Below is a small trained network, with its code and all its weights. Each question gives an input and a class and asks what happens when units are switched off, that is, made to give their printed mean instead of their output.

import numpy as np


def w(rows, s, z=0):
    codes = np.array(rows[::2]) - 128.0
    scale = np.full(codes.shape[1], s)
    scale[-1] = z or s
    return codes * scale


def norm(h):
    return h / np.sqrt((h * h).mean(-1, keepdims=True) + 1e-5)


def f(y):
    return y / 2 * (1 + np.tanh(0.7978845608 * (y + 0.044715 * y**3)))


def log_softmax(a):
    a = a - a.max(-1, keepdims=True)
    return a - np.log(np.exp(a).sum(-1, keepdims=True))


def net(x, mask):
    res = np.array(x, float).reshape(1, 6) / 4 @ E
    u = 0
    for l in range(3):
        y = f(norm(res) @ A[l][:, :-1].T + A[l][:, -1])
        res = res + np.where(mask[u : u + 5], y, B[l][:, -1]) @ B[l][:, :-1]
        u += 5
    return log_softmax(norm(res)[-1] @ U[:, :-1].T + U[:, -1])


A, B = {}, {}
E = w([
[117,166,122,105,131,148,103,165,115],'x0',
[80,114,131,141,154,147,99,118,114],'x1',
[145,131,82,138,89,85,155,193,122],'x2',
[150,24,63,52,80,189,31,153,79],'x3',
[98,103,177,111,127,194,158,195,254],'x4',
[166,134,64,225,106,235,148,81,137],'x5',
],0.0074)
A[0] = w([
[97,249,122,182,179,61,177,82,108,180],'L0N0',
[111,120,185,103,153,74,111,145,122,251],'L0N1',
[132,81,152,126,144,172,122,196,207,34],'L0N2',
[79,194,186,203,151,104,174,166,207,61],'L0N3',
[99,106,131,29,151,74,119,118,100,75],'L0N4',
],0.011,0.0022)
B[0] = w([
[96,47,205,154,16,173,80,229,215,251],'L0N0',
[249,58,146,83,115,29,189,207,155,195],'L0N1',
[95,145,194,182,89,101,200,183,147,180],'L0N2',
[111,154,41,52,254,162,172,36,53,221],'L0N3',
[50,187,112,122,93,16,97,91,205,200],'L0N4',
],0.0074,0.011)
A[1] = w([
[125,142,129,209,88,252,146,136,117,167],'L1N0',
[187,147,89,203,126,208,80,73,47,2],'L1N1',
[174,112,129,117,100,80,59,96,56,157],'L1N2',
[114,74,208,195,52,151,102,189,229,173],'L1N3',
[94,79,230,82,144,90,154,182,122,84],'L1N4',
],0.012,0.00044)
B[1] = w([
[152,172,144,159,114,129,122,100,248,202],'L1N0',
[155,110,96,126,114,167,149,170,37,175],'L1N1',
[140,162,86,172,147,125,119,71,136,164],'L1N2',
[93,109,162,127,65,128,63,196,119,249],'L1N3',
[173,114,134,68,178,184,142,94,53,215],'L1N4',
],0.016)
A[2] = w([
[110,176,76,117,168,23,66,12,174,8],'L2N0',
[34,125,173,219,91,175,153,112,252,207],'L2N1',
[31,78,150,115,137,171,83,153,87,72],'L2N2',
[182,118,219,84,36,163,54,172,141,73],'L2N3',
[147,174,66,176,176,143,167,51,225,25],'L2N4',
],0.011,0.0013)
B[2] = w([
[13,202,65,76,99,10,64,135,135,169],'L2N0',
[117,227,70,179,142,138,189,158,248,206],'L2N1',
[216,95,126,109,82,9,184,161,78,171],'L2N2',
[44,41,152,210,160,139,87,149,79,254],'L2N3',
[172,133,184,88,126,35,130,9,103,169],'L2N4',
],0.011,0.015)
U = w([
[89,21,185,107,129,90,59,192,15,179],'0',
[90,133,125,245,89,172,78,194,204,188],'1',
[71,183,41,98,128,1,42,73,79,2],'2',
[197,144,15,189,123,200,107,80,27,137],'3',
[172,105,143,48,237,169,199,96,73,106],'4',
[140,215,117,149,183,111,188,35,205,104],'5',
],0.0098,0.0019)

Each question gives the input, the list of numbers given to net, and the class t.
The units are the neurons (one row each of A and B). Each row of codes is followed by its name. A weight is (code - 128) times the scale printed after its matrix; where a second scale follows, it is the last column's (A, B and U).
mask holds one flag per neuron, layer by layer. A switched-off neuron (its flag False) gives its mean, the last column of its row in B, instead of its output. The means were averaged over made-up inputs and are rounded, as every weight is.
A unit's drop is (log p(t) with every unit on - log p(t) with that unit switched off) / (log p(t) with every unit on - log p(t) with every unit switched off).
The circuit of an input: a set's keep is (log p(t) with only the set's units on - log p(t) with every unit switched off) / (log p(t) with every unit on - log p(t) with every unit switched off). Starting from the 12 units with the biggest drops (on a tie, the unit counted first), units are removed one at a time, each time the one whose removal leaves the highest keep (on an exact tie, the one counted first), for as long as the keep stays at least 0.8.
circuit, biggest first: the units of the circuit, biggest drop first
k most important neurons: the k neurons with the biggest drops, biggest first
k most important neurons of layer l: the k neurons of layer l with the biggest drops, biggest first
drop of u: that unit's drop, to one decimal
input [3,5,-6,-5,3,1], class 5: circuit, biggest first => [L0N3 L1N3]
input [4,-7,2,-7,6,0], class 4: circuit, biggest first => [L0N3]
input [-2,1,6,-5,-1,0], class 0: circuit, biggest first => [L0N0 L1N4 L0N3]
input [-1,1,4,3,0,3], class 3: circuit, biggest first => [L0N0 L1N3]
input [8,8,-3,1,-2,5], class 3: circuit, biggest first => [L0N0 L1N1]
input [-6,-8,-4,2,-8,1], class 3: 4 most important neurons => [L1N1 L0N1 L0N4 L1N0]
input [0,-5,-5,0,3,6], class 5: 2 most important neurons of layer 0 => [L0N0 L0N1]
input [8,1,8,-1,6,-2], class 4: 2 most important neurons of layer 0 => [L0N0 L0N3]
input [-6,6,-1,5,-6,7], class 3: 2 most important neurons => [L1N1 L0N0]
input [6,7,8,7,1,2], class 1: 3 most important neurons => [L0N3 L0N1 L1N4]
input [2,7,-2,0,4,3], class 5: circuit, biggest first => [L0N0 L1N3]
input [-4,0,-1,-5,6,-8], class 4: 2 most important neurons => [L0N3 L1N3]
input [-5,-6,6,-5,6,-1], class 4: 2 most important neurons of layer 1 => [L1N0 L1N3]
input [2,1,-4,-7,8,5], class 5: circuit, biggest first => [L0N3]
input [4,1,0,0,3,-7], class 4: 4 most important neurons => [L0N0 L1N3 L1N4 L2N3]
input [1,4,-2,-6,1,1], class 5: 3 most important neurons => [L0N3 L1N3 L0N0]
input [-8,2,4,3,-2,-6], class 2: 2 most important neurons => [L0N0 L0N4]
input [1,2,0,-7,1,0], class 4: 3 most important neurons of layer 0 => [L0N3 L0N2 L0N0]
input [-7,3,-8,-8,-1,-2], class 0: 2 most important neurons => [L0N0 L1N3]
input [-5,-4,-3,3,-1,5], class 3: circuit, biggest first => [L0N0]
input [4,0,-3,8,-4,8], class 3: 3 most important neurons => [L1N1 L0N0 L1N3]
input [7,7,-8,-6,5,4], class 5: 2 most important neurons => [L0N3 L1N3]
input [7,-2,4,1,8,-3], class 0: 2 most important neurons => [L0N2 L2N1]
input [1,6,0,3,-6,5], class 3: 2 most important neurons => [L1N1 L0N0]
input [-4,2,8,7,-5,-5], class 2: drop of L0N0 => 0.3
input [-6,-5,-7,7,-8,6], class 3: drop of L1N1 => 2.4
input [-3,1,5,-8,8,8], class 5: circuit, biggest first => [L0N3]
input [-2,6,-1,-8,4,-2], class 4: drop of L2N0 => 0.0
input [1,8,0,-3,8,6], class 5: drop of L0N3 => 0.2
